Here is a tiny trained network, its code and every weight. The questions are about switching its units off for an input and a target symbol, where a switched-off unit gives its printed mean instead of its output.

import numpy as np


def w(rows, s, z=0):
    codes = np.array(rows[::2]) - 128.0
    scale = np.full(codes.shape[1], s)
    scale[-1] = z or s
    return codes * scale


def softmax(a):
    e = np.exp(a - a.max(-1, keepdims=True))
    return e / e.sum(-1, keepdims=True)


def log_softmax(a):
    a = a - a.max(-1, keepdims=True)
    return a - np.log(np.exp(a).sum(-1, keepdims=True))


def net(x, mask):
    ids = ['αεζθμξω'.index(c) for c in x.split()]
    T = len(ids)
    res = E[ids] + P[:T]
    u = 0
    for l in range(2):
        r = res
        for j in range(3):
            rows = slice(3 * j, 3 * j + 3)
            q, k, v = (r @ M[l][rows].T for M in (Q, K, V))
            z = softmax(np.where(np.tri(T) > 0, q @ k.T / 3**0.5, -1e9)) @ v
            o = O[l][rows]
            res = res + np.where(mask[u + j], z, o[:, -1]) @ o[:, :-1]
        u += 3
    return log_softmax(res[-1] @ U[:, :-1].T + U[:, -1])


Q, K, V, O = {}, {}, {}, {}
E = w([
[136,103,157,118,124,140],'α',
[121,162,166,100,166,160],'ε',
[114,112,134,128,142,171],'ζ',
[130,109,90,7,69,175],'θ',
[145,123,120,148,57,182],'μ',
[93,181,213,111,142,102],'ξ',
[106,180,56,92,110,64],'ω',
],0.017)
P = w([
[52,2,165,127,115,152],'0',
[52,80,142,91,153,156],'1',
[42,122,124,111,163,147],'2',
[87,141,131,107,133,147],'3',
[121,150,130,105,130,142],'4',
[136,167,129,107,121,141],'5',
[153,183,124,108,113,133],'6',
[193,178,139,101,101,132],'7',
[209,181,132,96,89,132],'8',
],0.0095)
Q[0] = w([
[198,15,69,134,109,160],'L0H1',
[210,202,86,67,140,61],'L0H1',
[154,233,221,2,122,137],'L0H1',
[100,62,167,207,170,84],'L0H2',
[201,68,186,109,136,182],'L0H2',
[80,84,139,33,66,174],'L0H2',
[46,99,110,142,125,182],'L0H3',
[146,160,76,148,75,160],'L0H3',
[142,204,197,99,153,164],'L0H3',
],0.0088)
K[0] = w([
[93,57,104,168,74,247],'L0H1',
[120,158,137,205,157,148],'L0H1',
[182,248,144,142,79,160],'L0H1',
[74,54,173,169,115,161],'L0H2',
[159,117,201,94,64,199],'L0H2',
[141,160,69,89,80,159],'L0H2',
[46,146,85,164,181,127],'L0H3',
[185,181,124,72,150,131],'L0H3',
[127,171,151,95,129,166],'L0H3',
],0.011)
V[0] = w([
[169,99,174,229,114,153],'L0H1',
[95,162,109,66,131,153],'L0H1',
[118,118,8,147,114,148],'L0H1',
[92,97,60,116,121,115],'L0H2',
[136,33,193,172,165,113],'L0H2',
[230,96,74,62,157,84],'L0H2',
[253,143,112,75,201,166],'L0H3',
[146,39,92,193,85,76],'L0H3',
[133,228,161,58,140,255],'L0H3',
],0.0084)
O[0] = w([
[129,184,91,159,163,166,81],'L0H1',
[234,86,123,75,104,80,193],'L0H1',
[151,158,48,92,138,111,116],'L0H1',
[136,31,121,115,120,144,169],'L0H2',
[47,177,138,72,105,202,40],'L0H2',
[73,75,128,177,175,41,112],'L0H2',
[124,185,123,141,190,103,81],'L0H3',
[52,160,141,191,149,174,60],'L0H3',
[255,144,127,134,124,135,255],'L0H3',
],0.0085,0.0068)
Q[1] = w([
[121,189,165,79,125,107],'L1H1',
[2,138,119,100,107,111],'L1H1',
[90,136,190,135,30,108],'L1H1',
[108,86,196,91,128,197],'L1H2',
[19,159,97,83,170,150],'L1H2',
[168,225,102,148,106,172],'L1H2',
[107,115,108,135,122,158],'L1H3',
[172,120,172,112,127,192],'L1H3',
[211,119,231,122,20,174],'L1H3',
],0.0083)
K[1] = w([
[112,115,103,252,126,112],'L1H1',
[42,115,132,116,92,125],'L1H1',
[83,89,97,110,156,86],'L1H1',
[115,154,138,148,33,38],'L1H2',
[79,62,115,8,102,222],'L1H2',
[152,222,207,19,185,124],'L1H2',
[88,175,131,78,130,159],'L1H3',
[88,254,178,125,31,117],'L1H3',
[199,202,182,185,148,29],'L1H3',
],0.0086)
V[1] = w([
[190,106,123,124,94,171],'L1H1',
[150,132,86,112,123,197],'L1H1',
[148,87,49,156,131,71],'L1H1',
[81,114,222,135,69,111],'L1H2',
[98,92,118,37,198,62],'L1H2',
[124,123,76,223,70,48],'L1H2',
[72,136,157,83,85,99],'L1H3',
[126,89,2,93,137,176],'L1H3',
[128,169,130,145,118,67],'L1H3',
],0.0097)
O[1] = w([
[112,174,127,134,243,114,247],'L1H1',
[44,134,138,160,190,132,178],'L1H1',
[125,124,40,91,147,142,139],'L1H1',
[102,194,126,173,90,101,140],'L1H2',
[254,88,155,182,48,102,133],'L1H2',
[79,53,72,158,141,184,100],'L1H2',
[87,102,121,129,75,41,134],'L1H3',
[220,134,201,83,98,188,116],'L1H3',
[133,178,67,182,97,112,102],'L1H3',
],0.0074,0.014)
U = w([
[128,40,184,140,163,110,250],'α',
[246,182,141,116,113,128,142],'ε',
[187,242,33,14,112,212,175],'ζ',
[158,35,66,79,155,161,127],'θ',
[165,169,131,116,79,228,3],'μ',
[111,120,113,254,97,88,161],'ξ',
[101,163,54,70,75,23,42],'ω',
],0.0052,0.005)

Each question gives the input, a string of symbols that net reads in full, and the target symbol t.
The units are the heads (3 rows each of Q, K, V and O). Each row of codes is followed by its name. A weight is (code - 128) times the scale printed after its matrix; where a second scale follows, it is the last column's (O and U).
mask holds one flag per head, layer by layer. A switched-off head (its flag False) gives its mean, the last column of its rows in O, instead of its output. The means were averaged over made-up inputs and are rounded, as every weight is.
A unit's drop is (log p(t) with every unit on - log p(t) with that unit switched off) / (log p(t) with every unit on - log p(t) with every unit switched off).
The circuit of an input: a set's keep is (log p(t) with only the set's units on - log p(t) with every unit switched off) / (log p(t) with every unit on - log p(t) with every unit switched off). Starting from all 6 units, units are removed one at a time, each time the one whose removal leaves the highest keep (on an exact tie, the one counted first), for as long as the keep stays at least 0.8.
units of the circuit, in order: the units of the circuit, biggest drop first
most important unit: the unit with the biggest drop
heads that matter: for each layer, one digit per head in row order, 1 if its drop is at least 0.15 and else 0, layers parted by /
input ξ ξ α, target ξ: heads that matter -> 100 / 111
input α μ θ ξ ξ θ ξ, target ω: units of the circuit, in order -> [L1H3, L0H2, L1H2]
input ξ μ ε μ α, target ζ: units of the circuit, in order -> [L0H2]
input α ε ζ, target ε: heads that matter -> 010 / 110
input θ ξ μ μ, target ω: units of the circuit, in order -> [L1H3, L0H1]
input θ μ μ ω ω μ, target θ: heads that matter -> 010 / 110
input μ μ μ ξ, target ξ: units of the circuit, in order -> [L1H3, L0H1]
input ζ ε ε, target ε: units of the circuit, in order -> [L1H2, L0H3, L1H1]
input μ α μ θ θ ζ ω μ ζ, target θ: units of the circuit, in order -> [L1H2, L0H2]
input ε θ ξ ξ θ, target ω: units of the circuit, in order -> [L1H3, L0H1]
input μ θ ε ζ θ θ, target ε: heads that matter -> 011 / 011
input μ α ζ, target ζ: heads that matter -> 010 / 010
input ξ μ ξ, target ω: units of the circuit, in order -> [L1H3, L1H2, L0H2]
input ω θ θ μ ω μ α, target θ: most important unit -> L1H2
input ζ α μ ζ ω, target α: heads that matter -> 011 / 010
input μ ζ ε μ θ θ ξ ω μ, target θ: units of the circuit, in order -> [L0H2, L1H2]
input ξ α θ ζ θ ζ θ θ α, target θ: units of the circuit, in order -> [L0H2, L1H2, L1H1]
input μ ζ ξ ω, target α: heads that matter -> 010 / 010
input μ ε α μ μ μ ε μ ξ, target ξ: heads that matter -> 100 / 001
input ζ ε ζ, target ε: heads that matter -> 010 / 110
input μ ζ μ, target ζ: heads that matter -> 110 / 010
input θ μ ε ξ α, target ω: units of the circuit, in order -> [L1H3, L0H1, L1H2]
input μ α ω ε ε μ θ ω, target θ: most important unit -> L0H2
